Below are the code and all the weights of a small trained network. Each question names an input and a target symbol and asks about switching units off, where a switched-off unit gives its printed mean instead of its output.

import numpy as np


def w(rows, s, z=0):
    codes = np.array(rows[::2]) - 128.0
    scale = np.full(codes.shape[1], s)
    scale[-1] = z or s
    return codes * scale


def softmax(a):
    e = np.exp(a - a.max(-1, keepdims=True))
    return e / e.sum(-1, keepdims=True)


def log_softmax(a):
    a = a - a.max(-1, keepdims=True)
    return a - np.log(np.exp(a).sum(-1, keepdims=True))


def net(x, mask):
    ids = ['ΘΨαβδεημξπτω'.index(c) for c in x.split()]
    T = len(ids)
    res = E[ids] + P[:T]
    u = 0
    for l in range(3):
        r = res
        for j in range(3):
            rows = slice(2 * j, 2 * j + 2)
            q, k, v = (r @ M[l][rows].T for M in (Q, K, V))
            z = softmax(np.where(np.tri(T) > 0, q @ k.T / 2**0.5, -1e9)) @ v
            o = O[l][rows]
            res = res + np.where(mask[u + j], z, o[:, -1]) @ o[:, :-1]
        u += 3
    return log_softmax(res[-1] @ U[:, :-1].T + U[:, -1])


Q, K, V, O = {}, {}, {}, {}
E = w([
[48,46,121,231,143,175,209,155,120],'Θ',
[66,111,151,69,97,129,168,84,51],'Ψ',
[84,116,86,64,128,59,166,111,90],'α',
[40,86,82,108,166,64,68,103,168],'β',
[202,175,84,205,195,186,56,142,165],'δ',
[103,153,88,90,205,121,206,176,111],'ε',
[199,157,50,155,89,65,152,51,172],'η',
[174,106,168,126,173,218,94,36,65],'μ',
[89,194,117,201,22,66,81,109,69],'ξ',
[74,168,133,94,110,166,22,202,66],'π',
[67,165,71,154,239,74,95,143,160],'τ',
[185,158,190,166,154,87,114,86,10],'ω',
],0.013)
P = w([
[178,2,189,212,142,72,105,155,78],'0',
[150,42,181,183,150,80,118,146,92],'1',
[139,60,164,178,153,85,115,144,98],'2',
[129,83,154,169,148,96,116,139,98],'3',
[114,100,144,162,145,108,116,136,101],'4',
[105,116,134,158,142,117,115,133,102],'5',
[101,128,122,146,137,127,120,132,100],'6',
[94,143,111,143,136,138,122,133,105],'7',
[86,153,99,134,131,146,120,134,104],'8',
[75,162,94,126,129,155,120,129,106],'9',
[70,175,84,122,124,162,129,128,106],'10',
[63,184,76,119,120,166,128,124,105],'11',
[57,196,73,108,113,172,131,123,103],'12',
[47,205,73,111,117,181,133,118,107],'13',
],0.0095)
Q[0] = w([
[168,211,179,90,136,85,143,121,82],'L0H1',
[197,100,238,81,148,202,104,100,140],'L0H1',
[80,106,105,183,178,94,126,144,2],'L0H2',
[122,104,51,60,186,14,198,145,232],'L0H2',
[195,71,201,92,62,115,165,162,231],'L0H3',
[158,118,71,115,130,87,156,137,222],'L0H3',
],0.0082)
K[0] = w([
[77,46,129,161,40,145,161,141,170],'L0H1',
[85,90,179,138,228,126,225,184,79],'L0H1',
[69,254,78,89,103,216,144,101,88],'L0H2',
[60,27,126,226,49,164,182,172,214],'L0H2',
[186,47,238,150,163,21,123,181,137],'L0H3',
[230,119,235,108,139,16,88,136,127],'L0H3',
],0.0084)
V[0] = w([
[135,201,72,79,96,199,119,86,188],'L0H1',
[171,118,130,100,152,93,62,115,96],'L0H1',
[117,58,89,218,147,88,197,155,121],'L0H2',
[67,103,75,112,76,214,155,138,182],'L0H2',
[247,151,154,26,125,1,69,58,197],'L0H3',
[130,97,114,205,79,113,196,152,124],'L0H3',
],0.0071)
O[0] = w([
[107,167,155,182,116,122,113,85,161,62],'L0H1',
[57,104,71,113,167,133,126,112,130,141],'L0H1',
[162,114,49,99,142,78,117,149,145,154],'L0H2',
[78,137,85,76,96,169,143,115,226,111],'L0H2',
[177,78,160,126,105,77,137,149,254,2],'L0H3',
[123,178,70,107,112,159,112,68,117,156],'L0H3',
],0.0072,0.015)
Q[1] = w([
[116,96,95,169,166,55,165,77,157],'L1H1',
[1,42,28,224,194,154,230,195,115],'L1H1',
[191,177,177,42,104,136,110,149,182],'L1H2',
[106,118,99,55,98,87,41,156,80],'L1H2',
[94,106,51,137,177,144,196,176,153],'L1H3',
[223,194,140,44,115,60,37,186,224],'L1H3',
],0.0067)
K[1] = w([
[149,151,38,129,129,62,56,100,132],'L1H1',
[73,248,23,69,134,177,129,29,138],'L1H1',
[193,60,82,108,145,86,116,77,189],'L1H2',
[98,124,170,75,55,108,90,254,196],'L1H2',
[108,205,66,62,99,155,91,167,155],'L1H3',
[168,70,159,137,191,59,99,155,189],'L1H3',
],0.007)
V[1] = w([
[146,173,102,3,135,88,124,108,124],'L1H1',
[52,147,80,81,107,108,99,152,165],'L1H1',
[171,161,155,86,164,108,156,82,93],'L1H2',
[106,229,157,72,67,180,81,216,131],'L1H2',
[151,95,103,203,58,134,63,121,107],'L1H3',
[104,147,111,70,107,115,39,115,81],'L1H3',
],0.0071)
O[1] = w([
[33,55,212,160,118,148,54,54,131,123],'L1H1',
[111,151,254,200,242,72,121,103,67,140],'L1H1',
[138,87,43,161,206,37,156,182,93,131],'L1H2',
[124,219,227,114,156,101,217,143,152,178],'L1H2',
[113,126,216,210,104,160,39,70,194,156],'L1H3',
[77,69,166,73,148,44,97,83,203,254],'L1H3',
],0.0052,0.0099)
Q[2] = w([
[93,117,155,47,79,192,57,188,52],'L2H1',
[56,119,107,96,204,20,163,196,170],'L2H1',
[125,102,117,186,111,126,193,186,148],'L2H2',
[171,193,135,2,104,72,55,166,187],'L2H2',
[113,90,216,188,140,188,131,126,77],'L2H3',
[192,119,162,238,48,182,174,94,112],'L2H3',
],0.0095)
K[2] = w([
[139,154,170,123,140,130,241,70,156],'L2H1',
[67,255,194,98,44,60,87,218,151],'L2H1',
[136,143,65,86,135,106,44,111,79],'L2H2',
[182,40,172,138,111,86,159,179,177],'L2H2',
[45,115,136,66,215,168,99,157,119],'L2H3',
[141,73,103,109,150,184,48,138,78],'L2H3',
],0.0092)
V[2] = w([
[92,153,96,194,247,152,71,184,128],'L2H1',
[132,146,132,88,107,180,2,238,108],'L2H1',
[205,189,152,135,110,115,120,25,85],'L2H2',
[67,173,98,179,44,79,107,177,117],'L2H2',
[91,100,117,26,230,223,222,187,144],'L2H3',
[70,92,185,143,121,190,146,229,3],'L2H3',
],0.0084)
O[2] = w([
[224,158,174,151,78,214,132,140,188,211],'L2H1',
[142,170,249,104,133,75,203,168,193,180],'L2H1',
[250,205,131,49,153,43,55,52,93,105],'L2H2',
[26,203,106,173,56,2,149,253,197,144],'L2H2',
[144,59,171,113,71,120,75,224,123,182],'L2H3',
[88,154,132,36,177,93,79,167,179,250],'L2H3',
],0.0083,0.017)
U = w([
[178,156,98,201,198,163,72,170,219,86],'Θ',
[126,117,169,181,132,158,147,129,79,84],'Ψ',
[136,140,134,161,117,153,196,91,115,255],'α',
[95,113,154,162,166,150,99,102,118,49],'β',
[119,119,195,109,159,98,200,149,140,82],'δ',
[143,154,3,60,63,171,196,217,123,172],'ε',
[58,51,112,71,62,72,145,83,87,119],'η',
[92,145,88,121,186,130,146,102,158,92],'μ',
[191,159,138,162,188,49,135,188,2,62],'ξ',
[133,153,88,149,52,41,83,135,153,180],'π',
[159,118,146,54,116,203,97,53,143,190],'τ',
[100,55,165,166,59,135,50,104,158,114],'ω',
],0.0073,0.0055)

Each question gives the input, a string of symbols that net reads in full, and the target symbol t.
The units are the heads (2 rows each of Q, K, V and O). Each row of codes is followed by its name. A weight is (code - 128) times the scale printed after its matrix; where a second scale follows, it is the last column's (O and U).
mask holds one flag per head, layer by layer. A switched-off head (its flag False) gives its mean, the last column of its rows in O, instead of its output. The means were averaged over made-up inputs and are rounded, as every weight is.
A unit's drop is (log p(t) with every unit on - log p(t) with that unit switched off) / (log p(t) with every unit on - log p(t) with every unit switched off).
The circuit of an input: a set's keep is (log p(t) with only the set's units on - log p(t) with every unit switched off) / (log p(t) with every unit on - log p(t) with every unit switched off). Starting from all 9 units, units are removed one at a time, each time the one whose removal leaves the highest keep (on an exact tie, the one counted first), for as long as the keep stays at least 0.8.
circuit, biggest first: the units of the circuit, biggest drop first
unit that matters most: the unit with the biggest drop
which heads matter: for each layer, one digit per head in row order, 1 if its drop is at least 0.15 and else 0, layers parted by /
input Θ Θ μ β μ π π ω ε, target δ: circuit, biggest first -> (L2H1 L1H1)
input β Θ μ η Θ Θ ε, target α: circuit, biggest first -> (L2H3 L0H3)
input τ Θ ε α ε Θ ε α, target η: circuit, biggest first -> (L1H1 L0H2 L2H1 L1H3)
input Θ τ π Θ τ Θ, target Ψ: which heads matter -> 110 / 100 / 001
input ε Θ ω δ η μ α, target α: circuit, biggest first -> (L2H3 L0H3)
input Θ Θ Θ τ, target Θ: which heads matter -> 000 / 100 / 100
input α μ Ψ τ, target Θ: circuit, biggest first -> (L2H1 L0H3)
input π Θ π, target ε: circuit, biggest first -> (L1H1 L2H1)
input Θ Θ ε ε μ α π Θ ξ Θ, target π: circuit, biggest first -> (L2H2 L0H1)
input ω ε μ ε, target ε: circuit, biggest first -> (L1H3 L2H1)
input μ β δ Θ Θ Ψ μ Θ μ δ π π, target δ: circuit, biggest first -> (L1H2 L2H1)
input Ψ π π Θ, target ε: which heads matter -> 001 / 101 / 000
input δ Θ ε τ α ω Θ π Θ ε Θ, target ω: circuit, biggest first -> (L0H2 L1H1 L2H3)
input Θ ξ μ Θ τ, target μ: which heads matter -> 010 / 000 / 001
input Θ τ Ψ Θ Θ β, target ω: unit that matters most -> L1H1
input π ε Θ Θ μ τ τ μ Θ μ Θ μ, target ε: circuit, biggest first -> (L1H1 L0H1 L2H2)
input μ μ β π ω μ η α, target α: circuit, biggest first -> (L2H3)
input Θ π μ Θ δ Θ Θ μ, target ε: circuit, biggest first -> (L1H1 L0H1)
input α Θ Θ Θ α Θ Θ μ Θ Θ Θ α π Θ, target β: circuit, biggest first -> (L1H1 L0H2)
input Θ π Θ α Θ, target β: unit that matters most -> L0H2
input μ Θ δ ξ π π δ η Θ ω Θ, target ξ: which heads matter -> 111 / 010 / 010
input α Θ Θ ε μ Θ μ β, target ω: which heads matter -> 100 / 110 / 100
input μ ε ε ε π ε ε ε Θ β, target δ: which heads matter -> 000 / 100 / 100
input π τ Θ Θ ε Θ ε α, target δ: which heads matter -> 010 / 101 / 100
input δ μ ω Θ π Θ Θ π Θ Θ Θ μ π ω, target ε: which heads matter -> 100 / 100 / 101
input δ μ π α π Ψ π, target η: which heads matter -> 000 / 000 / 100
input μ ξ Θ Θ π Ψ Θ Θ π ξ β, target μ: unit that matters most -> L2H3
input Ψ Θ μ Ψ Θ Ψ α, target η: which heads matter -> 000 / 100 / 100
